Each row has a hidden value; after the row comes its grade, the name of the range that the value falls in. Each part has its own.
[ 131  -36   18   66  -31 -336   53   87   20 -152  -74  -91  150   62
  145  123 -168 -292  -27 -163 -172  -63 -273   82   82  -87   70  152
  207  224 -117   84 -282  -33  -97  135   -4  103   88 -136 -118]
<81>
[ 300  201  399  -82 -307   49   10 -209 -221  -17   60   52 -213  -86
   23  277 -153 -207 -113  -91  141   84 -233   51  -90  272  -19 -422
  141 -160    4  -74  -65 -181  158   28 -179  111  -52   -1  110]
<77>
[-174   84  116  257  141 -263  -73  739 -443 -127   16  168  -61  410
  249  593  226  301  -98 -236 -239 -577 -205  315  186    1  318  636
 -356  219  254  387  -42   64 -291  347  188   -6  -24  -75  -29]
<65>
[ 118  255   62  117  -25  390  140 -362  172  275   93 -109   64 -297
 -365 -241  -69 -227  139  142  241  285  127  -68 -178   72 -344 -488
  441 -308 -174 -305  356  -61  283   62 -162  -83   46 -214   32]
<87>
[ 165  -88  -17 -104  181 -139  -63  146   33 -127  -93  263  -53   -3
 -128   33  211   37 -160   76 -250 -148 -211  133   44 -424  -34  151
  -20  199  113  -68  274   94  -46  346  114  -22  -38  -36 -135]
<79>
[ 277   25 -192  -78 -390   37   64 -346  145 -143  -22   19  210  -74
 -148 -158  -31   -6 -377  -55  -97  166 -266  161  -86 -444   82 -111
  174  216  157  -31  -50   95   36   14  -90 -102 -132 -125 -180]
<65>
[  47  229  -43   98 -150 -346  110    2 -172   95  173   50  157  102
  211  125 -166  -68 -112 -186 -171  140 -136  279  -60   20  374  395
   72  212  -14  449 -321 -103 -226  266  -69 -241   94 -112 -203]
<72>
[ 144  170   47   41  295  -75 -108  205  -32   54  102  316  -27  -74
 -149   16  119  290  -50  -60  -15 -364 -107  169 -172 -209   57  362
 -122  246  173  -22  478   31 -130  287   34 -186   -7   15  -43]
<76>
[  93  335  134  295   66   67   91   20  135  164   38 -224   18    4
  -46   74 -222 -282  298 -254  295 -176    5  -39  -13  306 -160  -96
  433  -70 -336 -215   44 -140  -48  -52 -184   23  296 -128  135]
<81>
[ -62   56   -8  333 -275 -136 -177  486 -219  -76  111  100    3  433
  212  527 -104   93 -291 -435   54 -343 -179  437  139 -131  427  337
  -62  320  168  315 -435  -19 -370  121   60   60   22  -48 -118]
<87>
[ -48  123 -154  275   37   31  -32  343 -189  344  183   91   74  184
   19   12    0  158   35  -42  -14 -165  123  369  -68  -31   89   38
   41   38   22  277  137 -110  -78  426   87 -284 -138 -308 -221]
<81>
[ 210  -31   62 -137  -79 -133  107  269 -148 -162 -149  128 -207   70
  199  125  174  -28  -69   43 -340 -186 -221  401  123  -78  -34  -99
  -71  -77   91  197   23  -85  -50  393  158  -47 -234 -218 -146]
<72>
[ 254 -162  122  -11 -340   79   57 -373   16 -260 -131   53   63 -107
 -185  103  -96 -125 -368  -23 -119  135 -280 -249    4 -312 -126 -377
   83  -72  359 -177 -284   82  211 -260  -81  371 -139   49  -35]
<76>
[  72  -49 -146    9  -69  141  206   12  119  -29 -200  171  155 -126
 -110 -158  100   69 -100   73 -402  102   -4  216  -95 -448 -186 -113
  -85 -257  403   52  -96   65   81  169  138   40 -254 -132 -244]
<87>
[  81   64   -7  173 -434  312   48   35  141 -404   21  -42   61  -90
 -182  215   49  154 -352 -225  167 -175 -171  374  -50 -268   63   19
  -50   64  383  -10 -161  184  -82 -215   -2  154 -200  -66  -24]
<87>
[ 294 -182 -135  -83 -452  135   41 -165  246 -305 -102    9  -65  -30
 -146  -14   25 -194 -364   -8  -41  125 -204  306  102 -449  -76 -398
  236   58   99  -81 -213   56    5   20   22  121 -188 -149 -210]
<79>
[-209   52   71  290  160 -188 -128  429 -256 -260  222   25  215   81
  -70  423  160  260 -220 -130   21 -370 -239  181   10 -123  341  780
 -205  491  197  251  164  252 -173  198   97  -12    9  -98  -13]
<81>
[ 265  -74  294  -82 -597  -22  165 -511 -405 -290  176  -59   11 -251
    2  205 -149  -74 -456  128  -70  332 -323  -85 -105  173  100 -421
  -43 -118  374  307 -344  -37  328 -157 -128  178 -406 -136  -60]
<72>
[  56 -195   27   58 -388  -75  -66  276 -332 -309  -36  123   -8  251
  126  422  109  147 -461 -103 -243 -179 -316  322  139 -279  232   -1
 -235  145  419  299 -322   88  -30  154  146  159 -344 -132 -169]
<77>
[ 130  258   69  196  322  139   71  238    6  269  -95  114  -29  -13
  -86  -80   26  181  298 -108  -19 -467   63   -9 -133   63 -293  -74
   13 -201   91 -198  414 -106   31  133   -1  -74  -10 -100   60]
<81>
[  87  285 -138    6  318  220 -147  371  444   42 -166  286 -131   62
 -257  -61  324   73   35 -154   70 -364  -61  471   46 -557  -92  312
  191  202 -143 -450  673  125 -323  407   91 -222  289    5   13]
<69>
[ -32  -64   17  296 -257   97  -38  285  -30 -222 -113   10    7  272
   15  400    0    4 -253 -287  -27 -274 -169  151  204 -252   68   21
   -1   33  271    9 -373   92 -150 -108   68  305  -18  -38  -32]
<69>
[  42  131 -175  174 -244   41   90 -164 -267  294  184  150  279   54
  -73  -84  -73  296 -246  -13 -181  157   24   88 -230 -184  177  -14
  -94   -7  390  339  -91  -24   94  152  -52 -251 -253 -164 -253]
<65>
[ 283 -414  162 -196 -511 -276  107 -624 -299 -162  188 -110   79 -250
  -13   28 -283 -581 -406  386 -207  798 -273 -155    5   21   10 -682
  323  -34  -25  327 -522 -124  442  152  -68  218 -336 -289 -317]
<79>
[ 175 -144  -38   -4  -63 -257  -24 -115   28 -129  -14   43  203  -52
  -27  -17 -133 -196 -228  -15 -186   88 -284   -5    0 -324   69   60
  178  282   37   34 -137   35    7  136    4   83  -19 -110 -184]
<69>
[ 169  155  -32   13  215   99  -29  411  128  -22  -94  308 -129  -48
  -67  -35  205  292   29 -104  -93 -496  -55  471 -108 -295  -94  192
 -154   38  224  -69  427    5 -194  321  151 -151 -130  -67  -77]
<69>
[  11  284  253  315  194   -5   25    4 -188  377  232  -48  -44  -13
  -68  137 -212 -174  261  -62  244  -44  107 -181  -83  437  -92 -102
  286 -141 -224   -6  134 -209   63  112 -156  -32  210 -114   85]
<76>
[ -38  171 -122  369  344 -199   19   49  -61  309  266   -8  283   24
 -166  -88 -117  124  137  -70   54 -174   86 -181 -142   17   66  407
  146  277  -60  140  214   -5  -71  148  -85 -226  168 -141 -117]
<79>
[  93 -215   65   44 -450   42 -148 -190 -126 -338  185  -28   85  -50
 -187  258  -23 -134 -572   55  121  205 -328  117   66 -294  197 -153
  151  304  146   68 -140  156  109   17  -13  182 -186 -154 -114]
<69>
[ 368  313  282  -66 -281  108  272 -159   95 -321 -266  108 -148 -157
   60  179  -50  105  -77 -349 -118 -284 -275   62 -118   26 -122  -74
 -162 -286  452 -140 -246  -39  -66 -359 -144  222  -53  205  161]
<72>
[ 105  517  171  229  328   42  234  320  -48  262  -24   38 -168   -6
  104   38   19  174  474 -222   22 -535  114  147 -117  430 -188  162
  -22 -295  -22   23  316 -208 -155  138  -57 -210  117  -93  132]
<72>
[-149  -57  176   89 -120   17   56  152 -140 -363   72    0   57 -113
  -95  383  166  -96 -257   77 -104  137 -185  254   65 -135  108  236
  -77   18  207  198 -131  192   24  181  119  190  -98 -122  -64]
<87>
[  78  294   -4  238  336   49  273    2  167  334   29  -43   49 -177
 -130 -230 -100  -84  450  -12   -2  -84  242  -49 -168  202 -325  -31
  233 -294 -123  -36  181 -159   15  122  -76 -143  135 -156  -54]
<79>
[ 199  154  248  -67  352  -46  239  271 -169  128  -16  276 -293 -260
   43  -26  134  143  336  166 -269 -245  125  245 -208  267 -309  -87
 -249 -441  214  211  286 -219   72  406  126 -111 -267 -116  -96]
<79>
[ 127  -41  221   -7 -315   48   89 -295   -3 -183  144 -194 -133 -155
 -152  211  -74 -541 -140  147  178  443 -131   51  116  146  -80 -417
  439  -90 -276   -9 -186  -40  174   86 -108  170   44 -191  -38]
<79>
[ 250  461 -221  151 -113  511  119 -270  233  374   87  192  180 -220
 -386 -431  -16  490  -17 -142  178 -142  179  188 -475 -258 -163 -183
    8 -156  376 -207  467  -13   67  -66 -169 -380 -181  -54  -61]
<77>
[ 155  631  -13  387  200  -40   47  163  133  530  151 -116   28  175
   79  -56 -331  -55  481 -486  388 -430  130  117 -154  418    0  154
  424   85 -446 -109  186 -304 -290   71 -269 -350  427 -103  100]
<77>
[ 419 -355   97 -419 -475  -90   17 -423   38 -598 -250  -19  -59 -139
  -81   57  134 -385 -569  223 -296  291 -622    3  230 -485  -75 -483
  234  166   63 -202  -60  154  257   74   19  276 -234 -149  -92]
<72>
[ 318 -416  340 -316 -142 -466  107 -117 -355 -412 -182  232  -83 -173
  207  244  -64 -244 -312  199 -620  179 -448 -101   36 -138  -41 -229
 -224  -93  410  276 -469  -66  236  176  130  415 -375   -5 -202]
<76>
[  76  405   72   28  327   73   11  630   94   30 -157  212 -317  163
   60  182  346  165  250 -206  -34 -609  -55  558   80  -31  -67  344
  -43  -18 -111 -130  544  -35 -333  466  114 -251  164  -65   91]
<65>
[  21  241  289  320 -106  -75  274   55 -185   71   76 -218   20  -39
  186  279 -327 -247  271 -230   54  -42   36  -12  -67  563  -77 -106
  124 -337  -12  236 -489 -229   23 -115 -124  181   43 -129   39]
<81>
[ 234  156  114 -105 -164 -140  -66   -6  -11 -310   24  108  -84    0
   11  220   87    7 -319 -165   11 -172 -414  262   50 -192  245  279
   49  366   36  -14  137   79 -188  124  -52  -67   66    6   31]
<72>
[ 243 -262   20 -240   59 -254    2  -66  -84  -63  -33  157  -82  -92
  -50  -65   99 -283 -144  327 -336  237 -205   87   75 -263 -108 -246
  170   75  -94   72  129  -45  166  505  114  -17 -163 -218 -262]
<79>
[ -91  432  -16  395  259  -44    7   67  -77  283  263  -48  302   28
 -169   44  -83  211  132 -230  209 -253   19  -95 -201  114  150  534
  111  266  -48   23  326   46 -107   63 -169 -267  260  -73   66]
<77>
[ 311  122  356   -9 -168   29  169 -452  -97  -43   41 -126   32 -336
 -105   18 -270 -261   24   17   96  148 -187 -294 -197  310 -235 -466
  219 -229   36 -147  -54 -131  341 -188 -224  207  -82  -64  106]
<81>
[ 297  327  -36  263 -147  354  160 -292  386   23  -82 -174  170 -179
 -279 -211 -226   59   98 -339  317 -310  -34 -147 -214  -37 -298 -261
  292  -92  107 -446  104   -3   44 -468 -258   71   70  -21  139]
<81>
[ 211  116   81  192 -198 -285  113 -447   11  168  -15  -41  323    9
   73   14 -561 -337  -62 -325  -92  243 -177 -407 -125  -12   72  -71
  319   40   53   -8 -650 -160   14 -283 -274  216  244  103  -69]
<69>

Part 2:
[ 411   42 -329  -33  408 -144 -146 -304 -382   -2  466 -161  -96  112
   71  334 -235  -56  642 -665  -28   10 -447 -171  -53  -53  -34  221
  -66 -489 -629  142   76  191 -159   41  118  366   80  263  604]
soz
[ -43 -312 -215 -368  174 -305 -137 -219 -176 -156  477  -40  190 -123
  568   72    5 -244  446 -204 -167  176 -190  107   -7 -490  101  114
  211 -136 -737  403 -554 -162 -108   39  418   79  -86 -182  289]
gupap
[ -96 -311   48  -84   41 -400  -80 -158   12  -39  408  -70  307 -121
  480  -34  241 -166  164 -119 -373  305   28  230  118 -387  -60   56
  317  -91 -416  435 -470 -221  -74   44  567 -224  -21 -268  -70]
Bamol
[-135 -435    3 -109   -2 -364  -37 -170   10 -110  347 -107  334  -83
  452 -111  200 -168  124  -86 -357  266   39  177   96 -354  -44  127
  310   27 -372  374 -513 -200   39   29  592 -263   36 -295  -71]
Mera
[ 182    4 -217    8 -148 -165   58  -90  123 -100  266 -266  261 -166
  -92 -203   -6    3   85  -29   22  -10  155  166  206  -31  -16  206
 -361   57  -58  117  206 -263  480 -146    5 -121   82  253  137]
mem
[  -6  -76   40 -213 -149   82   69 -147  115 -314 -208  -53  204  113
   21  149  -13  244 -375  399   -8 -106  -82  -74  -70  133   56   12
  467  357   48  -41 -261 -173  119  -50   88 -181 -163 -278   53]
soz
[  60 -245  -13 -196 -168   78  141 -114  205 -316 -169 -143  252  153
 -177   39 -293   61 -296  345  -73    0  -87  226   11 -117  393  166
 -114  102   30 -139   45  -85  139  -40  -60 -172   43 -190    6]
Mera
[ 131  132 -132  302 -205  260  136  -75  247  238  -35 -216 -203  152
 -229 -161  -41 -132  -64   28  -42  136  144 -141  -76  152 -206  -51
  101   91  272  -24  413  382  287 -132   52 -282  386  130 -460]
taka
[ 357  237 -234  -84  167  106  -49 -232 -226    1  212   46 -126  151
 -110  287 -309 -153  358 -267  117 -111 -456  -44 -228 -153  131  -78
  -71 -473 -235  102  297  284 -418  -57 -270  308  219  157  214]
gupap
[ 324  120 -348  407 -152  156   37  -85  179  188  186 -346  -64  108
 -428 -184  -56  -63  120 -250   63   66  136 -262   -3  314 -303  186
 -169  -18  271  -63  578  233  537 -198   -8 -156  404  507 -173]
Mera
[ -42 -143  -33  -95  122 -374 -115 -124   14   23  426  -31  177  -85
  313    5  182 -204  283 -295 -339  290    6  261  -38 -182  -62 -100
  348 -293 -353  362 -234 -199 -158   66  388 -266   30 -144 -179]
soz
[  77  -86 -203  -88  -10 -172   35 -221 -138  -58  155 -311   44   29
  248  108  -88  292  168 -109   71  -95   35 -183   65  -94 -157  203
   38  151 -401   27 -185  -41  479  -14  289  151  -22  160  549]
taka
[ -23  -36   27  -64 -233   22  315 -187  -15  -81 -214 -196  -17   87
   27 -135 -141  179 -181  185   20 -182   81   67    5  -32  -23  -29
  -40  283   71  -71   73  132  324  -57   39 -159  250 -135   34]
gupap
[ 468  169 -151  362  137   65  116 -270  -32   62  124 -383  -94  138
 -319   70 -279  110  162 -376   57  -49 -167 -144  211  285  -71  382
 -508 -167  -87 -107  621  321  335   -2  -62  130  212  372  378]
taka
[ -22  -86  162   31   81 -438   34 -301 -273  -37  229  -92  175   -8
  452  120  253  263  103 -263 -191  -57  -54  -77   41  -67 -376    9
  485   39 -300  312 -435 -102    9   84  542  -23   17 -163  264]
gupap
[ 309   42 -427  380 -158  199  -14  -60  274  152  177 -403   28   81
 -428 -207  -83 -101   70 -150   74  117  175 -192   84  303 -174  230
 -319  -27  221 -105  616  150  583 -202  -90 -215  305  475  -87]
Bamol
[ 114  235  -95 -148 -116   64  -65    2  140   49   -6  143  -11  245
 -318  285 -216  -31  -23   70   -3    3 -118  238 -479 -113  210 -473
  293 -524  203  -53  353   12 -436  -72 -363 -105  241   82 -392]
gupap
[ -16 -406  -78  -73 -141  132  164 -146  323 -289  -86 -262  274    2
  -33 -281 -152 -213 -259  304 -164  171   19  213  240    1  325  336
 -245  306  -31  -20   28  -27  346  -29  105 -413   36 -321 -113]
gupap
[ 114 -158 -278   93   64  135   50 -279 -285  108   14 -147 -122  302
   62   36 -188 -111  220 -255  -28  -90 -234 -184 -190  -69  -72 -106
   53 -236 -153  -22  165  495 -213  -38  -21  -21  441 -105  184]
soz
[ 299   28   90  251  153 -158  176 -288 -174  -14   10 -272    9  205
 -189  117 -144  249   36 -391 -170  -85 -169   40  120  277 -100  167
 -159 -206  -49  -87  352  190   71   84   93  -69  228   40  279]
soz
[ 280  211 -119    6 -125    4  240  -78  298 -169   66 -366   43 -200
 -334 -254 -149   68  -45   24   55   -4  174  189  316  359   54  353
 -502  303   50  -63  457 -205  809  -99  -71 -211  -29  293   39]
soz
[ 543  305 -259  282   34   27   82 -189  -21   54  262 -385  -97   19
 -384   58 -235  161  264 -368  167  -81  -81 -217  189  235 -180  422
 -493  -73  -62  -54  569  150  574 -129  -49  254  176  645  393]
Bamol
[ 202   27  -82  122 -137  124  222  -73  385 -123   16 -319   82 -123
 -318 -364  -57 -171 -148   89 -116  159  153  198  305  349   73  307
 -355  296  169  -12  424  -52  587 -102    5 -450   83   36 -280]
soz
[  13  123 -299  -70 -137   67 -161   -6  113  157   67   44   54  198
 -120  158  -87  -82   45   64   53    2   29  134 -414 -131   84 -522
  244 -490  103  -13  317   10 -337 -103 -351 -180  242   80 -230]
taka
[  92  276 -239 -167  -81  168 -114  -16  143   59    0  120  -42  195
 -194  241 -181  -86   10  162  109  -52  -91  113 -445  -67  183 -482
  294 -386   80  -23  333   40 -391  -86 -419  -82  144   58 -266]
detop
[  22  -76  237   10 -179 -174  231 -196  -20 -145 -103  -84  263   39
   64  -40   21  184 -284  201 -152 -119   -3  266  130 -158   33  -22
  -16   97   86  101  -16  -71  -13  -25   92 -194  153 -277   16]
Bamol
[  93   10 -357  -33 -171   10   12 -181 -244   43  150  -84   94   43
  121  -80   -9  -26  187  -12  178 -256  -33 -124 -135 -249 -163 -182
  -24  -57  -66  140   64  104  -12 -215 -140   66  337   96  250]
mem
[ 218  259 -104   21 -140  -40  246 -158   39  -21   -5 -348  -93  -45
 -122  -45 -202  317   19   -5  184 -195  141  -12  154  123 -101  181
 -348  229  -66  -97  332    5  686  -71  -30   82   83  340  324]
taka
[ -74   65   66  223 -261  106  193 -197   24  133  -57  -29   39  -45
  239 -318  289 -163 -200  229  -59  -61  110  -51   57  -39 -328 -239
  257  300  231  300   18  245  -38 -140  116 -356  322 -326 -355]
taka
[  98  372  107    8 -151    2  114   39  364  164  107    5 -191  -22
 -180   -9   -7 -138  -11   71 -162  247  152  246 -156  -22  -34 -222
  296  -62  150  156  269   31   83  -52   92 -262  165  111 -734]
detop
[  68 -142   19  101  -46 -314  -23 -274 -290  -85  149 -154  287  113
  274  186  222  429  -31 -116  -56 -188  -47 -299    6  -45 -423   85
  473  131 -137  170 -405 -115  122  -45  436   71   50  -14  443]
mem
[  91   78 -176  223 -176   10  -12 -182   14   23   10 -237  173   64
   15   -6  180  303 -162   68  148 -190  134 -334   21  280 -397   -7
  239  228  146   13   71  -45  370 -128   60 -121   59  144  234]
taka
[ 141 -143   17  130  210 -270   -6 -313 -253  -28  202 -172  127  132
  190  157   54  138  164 -401 -211    0 -197  -69   51   77 -195  110
  206 -194 -293  141 -100   75  -95  100  334  -41   99 -105  327]
soz
[-150 -358 -109  -47 -109  -74   52  -63  303  -26  195 -181  166 -100
  198 -363  125 -402   23   47 -345  392  200  261  104 -111   51   67
  135  133 -127  229 -139  -72  238  -27  379 -567  131 -288 -472]
soz
[ 185  365 -116  178 -237  204   12   45  400  182   -1 -113 -136  121
 -412   45  -29   22 -136  119   35  131  180  -69 -212  251 -153 -176
  281  -26  380  -65  459   72  268 -152 -100 -244  180  323 -544]
taka
[ -15   52 -126 -162  -63  -10   -1 -249 -218  -85  150  117  139  -92
  390  -44  155 -155   96  108   92 -197 -186  -69  -97 -229 -132 -231
  305   76 -169  376 -251   22 -301 -118   -6    3   97 -263  107]
gupap
[  25 -269  -11 -115 -144  198  202 -125  307 -313 -182 -194  204   17
 -100 -223 -123 -162 -339  379 -173  122  -21  205  199  111  301  240
  -90  377   51  -41   28  -33  262  -53   51 -446  -11 -387 -187]
soz
[-137 -483 -234  -73 -280  196  137 -186 -153  -44 -272 -109  144  388
   80  -87 -217  -46 -182  288  -37 -168  -62  -10 -247 -392  155 -223
   65  -10   83 -141  -28  362 -201 -134 -101 -208  523 -383   38]
mem
[  70  -22  276  241  -69 -410  115 -184  -96   75  152  -78  234   75
   57   19  205  187  -64 -210 -314   16   52  217   45  -99 -258 -104
  212 -207   98  222   15  -58 -121   19  316 -225  289  -89 -147]
mem
[  41    4  169  219 -199 -141  149 -254 -131  -63  -69 -101  236   83
  107  -19  261  342 -289   94  -37 -240   28 -201   41  124 -422  -28
  397  296  232  145 -147   -6  119  -86  254 -147  176 -139   73]
Mera
[-125 -463 -180 -322   33 -159  -41 -224  -74 -228  142 -207  226   36
  507   98  -88   46   94  104 -112   84  -68  -16   60 -373  145  211
  192  166 -612  123 -566 -114  183   49  420    6 -148 -279  455]
taka
[ 256  622  384  -33 -152    5  333    2  357   14 -109   14 -268   -3
 -410  118 -189  137 -206  184 -104   59   51  355  -69  101   87 -107
  116   71  266   23  437   20  164   -5  -31 -110   94  147 -643]
detop
[-287 -561  -91 -259 -160    1  137 -169   18 -187 -123 -155  183   96
  406 -207   15 -120 -154  293 -249   97   67   98  -10 -251  107  -20
  329  349 -225   68 -480   33  113  -16  364 -427  114 -591  -61]
soz
[ -33   81 -402 -164  -10   28 -119 -207 -224   26  178   48   78   -9
  362  -10   79 -135  234   42  211 -262  -82 -136 -236 -171 -118 -375
  254  -76 -269  252  -63   51 -283 -109 -189   18  130 -102  240]
detop
